Below is a small trained network, with its code and all its weights. Each question gives an input and a class and asks what happens when units are switched off, that is, made to give their printed mean instead of their output.

import numpy as np


def w(rows, s, z=0):
    codes = np.array(rows[::2]) - 128.0
    scale = np.full(codes.shape[1], s)
    scale[-1] = z or s
    return codes * scale


def f(y):
    return y / 2 * (1 + np.tanh(0.7978845608 * (y + 0.044715 * y**3)))


def log_softmax(a):
    a = a - a.max(-1, keepdims=True)
    return a - np.log(np.exp(a).sum(-1, keepdims=True))


def net(x, mask):
    res = np.array(x, float).reshape(1, 4) / 4 @ E
    y = f(res @ A[0][:, :-1].T + A[0][:, -1])
    res = res + np.where(mask, y, B[0][:, -1]) @ B[0][:, :-1]
    return log_softmax(res[-1] @ U[:, :-1].T + U[:, -1])


A, B = {}, {}
E = w([
[106,76,51,77,66,53,125,244,130,176,109,185],'x0',
[186,159,89,213,110,168,73,157,67,118,4,170],'x1',
[140,106,124,91,254,171,134,187,70,205,98,54],'x2',
[169,214,61,59,167,75,209,119,163,67,45,85],'x3',
],0.0066)
A[0] = w([
[86,70,189,137,97,187,23,148,84,153,183,162,45],'neuron 1',
[64,65,144,83,142,30,202,87,174,135,196,65,109],'neuron 2',
[135,156,131,153,36,91,108,82,138,63,126,206,130],'neuron 3',
[175,174,164,165,138,204,144,44,114,100,151,78,2],'neuron 4',
[133,151,168,150,78,70,98,78,208,63,126,219,47],'neuron 5',
[84,143,124,131,13,71,113,93,183,87,120,191,99],'neuron 6',
[169,196,89,67,184,84,222,120,164,103,67,100,113],'neuron 7',
[97,111,129,193,39,103,131,79,154,44,140,185,154],'neuron 8',
[107,119,98,65,219,194,128,207,63,214,110,111,72],'neuron 9',
[117,182,200,195,183,204,108,47,125,100,141,65,99],'neuron 10',
[155,227,214,157,151,222,128,63,123,99,175,113,51],'neuron 11',
[197,141,85,199,107,181,61,143,48,97,60,183,101],'neuron 12',
[103,93,70,47,74,41,85,205,144,184,142,200,205],'neuron 13',
[44,79,179,36,126,91,195,137,150,111,198,85,101],'neuron 14',
[208,77,148,121,200,188,127,171,40,203,82,63,207],'neuron 15',
[203,176,69,191,78,173,78,142,103,160,44,145,56],'neuron 16',
[99,54,50,119,71,42,118,213,128,162,112,159,84],'neuron 17',
[79,22,194,185,102,175,36,163,88,153,189,133,205],'neuron 18',
[182,245,35,28,150,38,214,114,180,6,65,56,84],'neuron 19',
[94,118,56,110,82,54,138,254,115,174,122,181,55],'neuron 20',
[236,137,80,214,91,144,99,173,81,97,45,157,140],'neuron 21',
[101,169,103,172,55,57,115,69,160,95,145,189,91],'neuron 22',
[128,94,93,87,148,113,117,218,119,209,106,136,227],'neuron 23',
[101,16,177,198,111,150,88,91,96,200,188,140,75],'neuron 24',
[180,179,208,187,184,197,105,37,187,57,148,75,183],'neuron 25',
[62,79,191,58,101,108,175,98,244,167,198,65,91],'neuron 26',
[118,104,139,123,234,130,107,176,91,215,110,63,79],'neuron 27',
],0.0051,0.0049)
B[0] = w([
[249,196,2,115,67,41,115,184,54,233,132,187,161],'neuron 1',
[152,88,100,196,172,189,147,194,125,53,205,211,189],'neuron 2',
[38,194,139,90,190,168,149,105,101,148,165,65,191],'neuron 3',
[189,168,34,17,216,50,16,146,118,153,92,229,145],'neuron 4',
[78,218,102,46,212,139,114,145,62,188,181,109,166],'neuron 5',
[57,207,144,80,200,130,108,82,95,157,129,65,185],'neuron 6',
[177,194,58,185,63,76,183,125,48,188,100,122,204],'neuron 7',
[43,203,182,88,166,176,168,68,99,164,163,89,203],'neuron 8',
[68,218,130,47,173,156,113,87,70,143,154,105,175],'neuron 9',
[145,58,147,69,168,47,53,65,170,94,46,159,186],'neuron 10',
[183,59,118,45,182,53,39,103,162,120,58,189,169],'neuron 11',
[130,77,96,174,207,178,186,199,125,68,215,205,197],'neuron 12',
[121,63,164,119,111,101,63,38,155,82,74,120,226],'neuron 13',
[134,67,77,178,180,182,154,189,151,66,204,234,182],'neuron 14',
[35,177,151,121,158,171,175,76,120,118,140,66,221],'neuron 15',
[188,112,56,150,205,187,153,229,127,65,230,239,177],'neuron 16',
[179,65,151,77,173,70,37,92,167,77,54,154,180],'neuron 17',
[180,152,70,211,33,65,179,80,51,200,88,100,220],'neuron 18',
[209,169,35,202,27,52,184,111,43,210,89,123,254],'neuron 19',
[180,58,143,26,171,63,35,70,173,99,60,193,178],'neuron 20',
[140,67,110,184,182,188,210,197,120,43,196,207,217],'neuron 21',
[67,185,150,69,193,146,115,116,72,171,150,85,174],'neuron 22',
[75,103,170,100,133,123,131,43,139,89,81,65,211],'neuron 23',
[210,210,36,171,53,61,150,153,37,225,122,164,172],'neuron 24',
[128,50,143,104,133,82,63,54,175,60,49,119,232],'neuron 25',
[157,90,89,189,188,200,177,240,125,52,218,197,193],'neuron 26',
[51,222,133,61,190,175,145,96,88,181,175,122,165],'neuron 27',
],0.0066,0.0071)
U = w([
[254,188,56,194,4,32,157,136,64,243,102,143,42],'0',
[176,16,169,23,171,43,1,65,194,59,41,164,43],'1',
[154,54,119,201,198,227,178,234,143,27,235,216,65],'2',
[6,230,174,31,199,183,135,84,98,187,165,52,43],'3',
[65,63,204,219,40,150,195,47,170,79,77,46,226],'4',
[243,162,244,42,80,217,69,249,239,227,122,151,2],'5',
],0.0083,0.0069)

Each question gives the input, the list of numbers given to net, and the class t.
The units are the neurons (one row each of A and B). Each row of codes is followed by its name. A weight is (code - 128) times the scale printed after its matrix; where a second scale follows, it is the last column's (A, B and U).
mask holds one flag per neuron, in row order. A switched-off neuron (its flag False) gives its mean, the last column of its row in B, instead of its output. The means were averaged over made-up inputs and are rounded, as every weight is.
A unit's drop is (log p(t) with every unit on - log p(t) with that unit switched off) / (log p(t) with every unit on - log p(t) with every unit switched off).
The circuit of an input: a set's keep is (log p(t) with only the set's units on - log p(t) with every unit switched off) / (log p(t) with every unit on - log p(t) with every unit switched off). Starting from the 12 units with the biggest drops (on a tie, the unit counted first), units are removed one at a time, each time the one whose removal leaves the highest keep (on an exact tie, the one counted first), for as long as the keep stays at least 0.8.
units of the circuit, in order: the units of the circuit, biggest drop first
most important unit: the unit with the biggest drop
top k neurons: the k neurons with the biggest drops, biggest first
drop of u: that unit's drop, to one decimal
input [2,-8,1,6], class 2: units of the circuit, in order : [neuron 2]
input [8,-6,6,7], class 1: top 2 neurons : [neuron 20; neuron 13]
input [-1,7,4,-8], class 0: top 2 neurons : [neuron 18; neuron 1]
input [5,-6,1,-1], class 2: top 3 neurons : [neuron 26; neuron 14; neuron 2]
input [-3,-5,3,6], class 0: top 2 neurons : [neuron 19; neuron 7]
input [-4,-6,-6,-8], class 0: top 2 neurons : [neuron 18; neuron 24]
input [-4,-6,-1,7], class 0: top 2 neurons : [neuron 19; neuron 7]
input [-3,-6,-6,3], class 2: top 3 neurons : [neuron 26; neuron 2; neuron 14]
input [1,-8,-8,-3], class 2: top 2 neurons : [neuron 26; neuron 2]
input [7,0,6,-2], class 1: top 3 neurons : [neuron 20; neuron 17; neuron 13]
input [-7,2,-7,7], class 0: top 3 neurons : [neuron 19; neuron 7; neuron 13]
input [-7,-3,-8,0], class 3: top 4 neurons : [neuron 8; neuron 5; neuron 3; neuron 22]
input [-6,-8,8,-5], class 2: top 2 neurons : [neuron 26; neuron 14]
input [7,0,-8,-5], class 3: most important unit : neuron 8
input [-5,-5,2,1], class 1: top 3 neurons : [neuron 25; neuron 10; neuron 21]
input [-7,-8,5,-5], class 2: top 3 neurons : [neuron 26; neuron 14; neuron 2]
input [0,7,7,-8], class 0: top 3 neurons : [neuron 18; neuron 1; neuron 24]
input [-2,-7,-3,8], class 0: drop of neuron 7 : 0.2
input [-4,0,-4,0], class 1: drop of neuron 17 : -0.2
input [6,3,5,3], class 1: units of the circuit, in order : [neuron 20]
input [7,1,-8,3], class 3: drop of neuron 8 : 0.3
input [-2,6,-7,3], class 3: drop of neuron 8 : 0.4
